Here is a tiny trained network, its code and every weight. The questions are about switching its units off for an input and a class, where a switched-off unit gives its printed mean instead of its output.

import numpy as np


def w(rows, s, z=0):
    codes = np.array(rows[::2]) - 128.0
    scale = np.full(codes.shape[1], s)
    scale[-1] = z or s
    return codes * scale


def norm(h):
    return h / np.sqrt((h * h).mean(-1, keepdims=True) + 1e-5)


def f(y):
    return np.maximum(y, 0)


def log_softmax(a):
    a = a - a.max(-1, keepdims=True)
    return a - np.log(np.exp(a).sum(-1, keepdims=True))


def net(x, mask):
    res = np.array(x, float).reshape(1, 7) / 4 @ E
    u = 0
    for l in range(3):
        y = f(norm(res) @ A[l][:, :-1].T + A[l][:, -1])
        res = res + np.where(mask[u : u + 9], y, B[l][:, -1]) @ B[l][:, :-1]
        u += 9
    return log_softmax(norm(res)[-1] @ U[:, :-1].T + U[:, -1])


A, B = {}, {}
E = w([
[123,110,127],'x0',
[133,139,130],'x1',
[150,136,2],'x2',
[54,154,120],'x3',
[133,129,128],'x4',
[121,113,128],'x5',
[119,86,123],'x6',
],0.011)
A[0] = w([
[104,78,141,6],'L0N1',
[250,84,148,1],'L0N2',
[15,124,137,45],'L0N3',
[99,167,234,119],'L0N4',
[105,65,86,192],'L0N5',
[243,82,155,47],'L0N6',
[193,96,151,66],'L0N7',
[155,116,202,58],'L0N8',
[82,51,133,217],'L0N9',
],0.012,0.0021)
B[0] = w([
[158,158,81,148],'L0N1',
[28,221,130,214],'L0N2',
[87,189,149,213],'L0N3',
[254,139,210,253],'L0N4',
[141,92,227,206],'L0N5',
[14,154,154,218],'L0N6',
[78,167,161,180],'L0N7',
[145,67,118,201],'L0N8',
[168,157,160,204],'L0N9',
],0.0087,0.0059)
A[1] = w([
[114,176,55,179],'L1N1',
[210,129,115,82],'L1N2',
[202,146,113,44],'L1N3',
[70,201,148,164],'L1N4',
[129,147,191,250],'L1N5',
[167,33,202,145],'L1N6',
[136,118,95,39],'L1N7',
[135,4,158,93],'L1N8',
[87,115,37,220],'L1N9',
],0.011,0.002)
B[1] = w([
[255,144,244,206],'L1N1',
[89,204,189,149],'L1N2',
[141,229,149,144],'L1N3',
[7,135,150,245],'L1N4',
[108,87,18,254],'L1N5',
[122,74,78,210],'L1N6',
[136,155,113,142],'L1N7',
[129,100,69,155],'L1N8',
[195,94,183,212],'L1N9',
],0.0054,0.0064)
A[2] = w([
[87,232,137,66],'L2N1',
[197,147,6,212],'L2N2',
[242,123,141,116],'L2N3',
[71,62,69,226],'L2N4',
[212,132,136,155],'L2N5',
[63,168,171,237],'L2N6',
[63,197,157,146],'L2N7',
[80,66,92,203],'L2N8',
[137,136,183,255],'L2N9',
],0.014,0.0029)
B[2] = w([
[89,171,73,210],'L2N1',
[237,33,236,175],'L2N2',
[69,228,173,214],'L2N3',
[224,62,60,158],'L2N4',
[67,180,156,197],'L2N5',
[172,49,63,255],'L2N6',
[129,1,13,236],'L2N7',
[160,94,70,155],'L2N8',
[114,207,50,232],'L2N9',
],0.007,0.0093)
U = w([
[141,166,87,254],'0',
[239,137,224,94],'1',
[40,138,1,10],'2',
],0.009,0.0057)

Each question gives the input, the list of numbers given to net, and the class t.
The units are the neurons (one row each of A and B). Each row of codes is followed by its name. A weight is (code - 128) times the scale printed after its matrix; where a second scale follows, it is the last column's (A, B and U).
mask holds one flag per neuron, layer by layer. A switched-off neuron (its flag False) gives its mean, the last column of its row in B, instead of its output. The means were averaged over made-up inputs and are rounded, as every weight is.
A unit's drop is (log p(t) with every unit on - log p(t) with that unit switched off) / (log p(t) with every unit on - log p(t) with every unit switched off).
The circuit of an input: a set's keep is (log p(t) with only the set's units on - log p(t) with every unit switched off) / (log p(t) with every unit on - log p(t) with every unit switched off). Starting from the 12 units with the biggest drops (on a tie, the unit counted first), units are removed one at a time, each time the one whose removal leaves the highest keep (on an exact tie, the one counted first), for as long as the keep stays at least 0.8.
units of the circuit, in order: the units of the circuit, biggest drop first
top k neurons: the k neurons with the biggest drops, biggest first
top k neurons in layer l: the k neurons of layer l with the biggest drops, biggest first
drop of u: that unit's drop, to one decimal
input [6,-2,5,2,8,2,2], class 1: top neuron in layer 0 : L0N2
input [-7,2,5,4,-8,1,8], class 1: units of the circuit, in order : L0N2, L2N7, L1N9, L1N1
input [7,-7,-3,-6,3,1,2], class 2: top 2 neurons : L0N2, L0N6
input [8,7,8,7,0,5,1], class 1: top 2 neurons : L0N2, L0N6
input [-1,4,5,4,1,-4,8], class 1: top 2 neurons in layer 0 : L0N6, L0N2
input [-6,-2,-3,-4,-8,3,6], class 2: top 3 neurons in layer 0 : L0N2, L0N6, L0N7
input [-3,-2,-4,-6,0,2,7], class 2: top 2 neurons in layer 0 : L0N2, L0N6
input [8,-7,6,-4,3,2,-7], class 1: top 2 neurons in layer 2 : L2N2, L2N1
input [-2,5,5,-8,2,-2,0], class 2: top 2 neurons : L0N2, L0N6
input [-3,8,5,-7,-5,-5,-1], class 2: top 3 neurons in layer 0 : L0N2, L0N6, L0N4
input [7,4,-1,-5,-1,-2,3], class 2: drop of L0N2 : 0.1
input [2,-5,1,-7,-5,6,-6], class 2: drop of L2N1 : 0.0
input [-6,6,3,-4,-7,-1,-5], class 2: drop of L0N4 : 0.2
input [-8,-3,6,-3,-4,-1,-5], class 1: units of the circuit, in order : L2N2
